Here is a tiny trained network, its code and every weight. The questions are about switching its units off for an input and a target symbol, where a switched-off unit gives its printed mean instead of its output.

import numpy as np


def w(rows, s, z=0):
    codes = np.array(rows[::2]) - 128.0
    scale = np.full(codes.shape[1], s)
    scale[-1] = z or s
    return codes * scale


def norm(h):
    return h / np.sqrt((h * h).mean(-1, keepdims=True) + 1e-5)


def f(y):
    return np.maximum(y, 0)


def softmax(a):
    e = np.exp(a - a.max(-1, keepdims=True))
    return e / e.sum(-1, keepdims=True)


def log_softmax(a):
    a = a - a.max(-1, keepdims=True)
    return a - np.log(np.exp(a).sum(-1, keepdims=True))


def net(x, mask):
    ids = ['ΓΔΛΞΣΩβεζμτφψ'.index(c) for c in x.split()]
    T = len(ids)
    res = E[ids] + P[:T]
    r = norm(res)
    for j in range(3):
        rows = slice(2 * j, 2 * j + 2)
        q, k, v = (r @ M[0][rows].T for M in (Q, K, V))
        z = softmax(np.where(np.tri(T) > 0, q @ k.T / 2**0.5, -1e9)) @ v
        o = O[0][rows]
        res = res + np.where(mask[j], z, o[:, -1]) @ o[:, :-1]
    y = f(norm(res) @ A[0][:, :-1].T + A[0][:, -1])
    res = res + np.where(mask[3:11], y, B[0][:, -1]) @ B[0][:, :-1]
    return log_softmax(norm(res)[-1] @ U[:, :-1].T + U[:, -1])


Q, K, V, O, A, B = {}, {}, {}, {}, {}, {}
E = w([
[154,110,72],'Γ',
[163,114,91],'Δ',
[106,38,132],'Λ',
[181,78,213],'Ξ',
[247,85,117],'Σ',
[223,85,106],'Ω',
[209,137,176],'β',
[137,165,192],'ε',
[138,110,73],'ζ',
[178,150,164],'μ',
[188,165,145],'τ',
[174,126,22],'φ',
[2,154,98],'ψ',
],0.02)
P = w([
[172,175,18],'0',
[254,194,39],'1',
[202,196,21],'2',
[180,204,48],'3',
[182,208,59],'4',
[170,154,26],'5',
[143,153,58],'6',
[139,177,53],'7',
[199,221,43],'8',
[172,170,36],'9',
],0.0094)
Q[0] = w([
[132,209,111],'head 1',
[247,144,45],'head 1',
[106,62,121],'head 2',
[69,187,148],'head 2',
[90,106,82],'head 3',
[230,73,100],'head 3',
],0.011)
K[0] = w([
[128,2,75],'head 1',
[119,118,213],'head 1',
[155,38,91],'head 2',
[220,238,109],'head 2',
[205,206,140],'head 3',
[127,198,139],'head 3',
],0.0092)
V[0] = w([
[168,9,150],'head 1',
[166,96,189],'head 1',
[169,191,199],'head 2',
[165,121,2],'head 2',
[174,168,40],'head 3',
[162,206,186],'head 3',
],0.017)
O[0] = w([
[55,22,150,135],'head 1',
[141,69,84,150],'head 1',
[122,102,7,163],'head 2',
[152,120,193,224],'head 2',
[187,84,223,247],'head 3',
[210,132,51,179],'head 3',
],0.015,0.014)
A[0] = w([
[193,104,53,176],'neuron 1',
[153,126,89,3],'neuron 2',
[81,113,153,223],'neuron 3',
[163,214,127,137],'neuron 4',
[108,166,90,41],'neuron 5',
[56,126,126,39],'neuron 6',
[115,116,190,58],'neuron 7',
[87,253,153,105],'neuron 8',
],0.017,0.007)
B[0] = w([
[186,59,191,246],'neuron 1',
[237,63,59,133],'neuron 2',
[110,98,57,154],'neuron 3',
[160,103,199,166],'neuron 4',
[139,51,166,129],'neuron 5',
[82,152,1,130],'neuron 6',
[202,69,88,147],'neuron 7',
[149,14,99,131],'neuron 8',
],0.012,0.013)
U = w([
[150,88,132,58],'Γ',
[110,7,42,94],'Δ',
[140,119,138,125],'Λ',
[231,167,13,213],'Ξ',
[165,116,80,55],'Σ',
[190,136,92,45],'Ω',
[85,136,85,254],'β',
[147,142,167,119],'ε',
[135,99,111,162],'ζ',
[131,137,138,180],'μ',
[146,115,158,124],'τ',
[175,136,94,67],'φ',
[142,116,170,141],'ψ',
],0.015,0.0052)

Each question gives the input, a string of symbols that net reads in full, and the target symbol t.
The units are the heads (2 rows each of Q, K, V and O) and the neurons (one row each of A and B). Each row of codes is followed by its name. A weight is (code - 128) times the scale printed after its matrix; where a second scale follows, it is the last column's (O, A, B and U).
mask holds one flag per unit, heads first, then neurons. A switched-off unit (its flag False) gives its mean, the last column of its rows in O or B, instead of its output. The means were averaged over made-up inputs and are rounded, as every weight is.
A unit's drop is (log p(t) with every unit on - log p(t) with that unit switched off) / (log p(t) with every unit on - log p(t) with every unit switched off).
The circuit of an input: a set's keep is (log p(t) with only the set's units on - log p(t) with every unit switched off) / (log p(t) with every unit on - log p(t) with every unit switched off). Starting from all 11 units, units are removed one at a time, each time the one whose removal leaves the highest keep (on an exact tie, the one counted first), for as long as the keep stays at least 0.8.
circuit, biggest first: the units of the circuit, biggest drop first
most important unit: the unit with the biggest drop
heads that matter: for each layer, one digit per head in row order, 1 if its drop is at least 0.15 and else 0, layers parted by /
drop when u is switched off: that unit's drop, to one decimal
input Ξ Γ ε ψ Ξ Γ ε Ξ ε μ, target Δ: circuit, biggest first -> (head 1; head 2)
input Ω ε Ξ Ξ Ξ, target Δ: most important unit -> head 1
input Ξ Ξ Ξ τ ε Ξ τ ε ε ψ, target Ξ: heads that matter -> 011
input Ξ ζ Ξ Ω ε, target Δ: circuit, biggest first -> (head 1; head 2)
input Ξ Σ τ ψ ε ε β ε, target Ξ: heads that matter -> 011
input ε Σ φ Δ Ξ ζ Ξ ε ζ, target Δ: heads that matter -> 100
input ε ψ ζ ζ Ξ Ξ Ξ ζ φ, target Δ: heads that matter -> 100
input ε Σ Ξ, target Ξ: circuit, biggest first -> (head 3; head 2)
input μ Ω Ξ ε ε Γ τ ε Ξ ψ, target Ξ: circuit, biggest first -> (head 2; head 1)
input ε ψ ε Δ Λ Γ ε ψ, target Δ: heads that matter -> 001
input Ξ Ξ Γ ε Ξ ζ Γ, target Δ: heads that matter -> 100
input ε Γ Ξ Σ ε Γ Ξ Ξ ζ φ, target Δ: heads that matter -> 100
input ε τ τ, target Ξ: heads that matter -> 111
input Ω ε μ μ ε Ω ζ ε ε τ, target Ξ: circuit, biggest first -> (head 2)
input Ω Γ Ξ Ξ Ω, target Δ: drop when neuron 1 is switched off -> 0.0
input μ Ξ ε ε μ, target Ξ: drop when head 1 is switched off -> -0.1
input Ξ μ τ Ξ Ξ ε ζ, target Δ: drop when head 3 is switched off -> -0.1
input Σ Ξ τ Δ Ξ Ξ Σ, target Δ: drop when head 1 is switched off -> 0.8
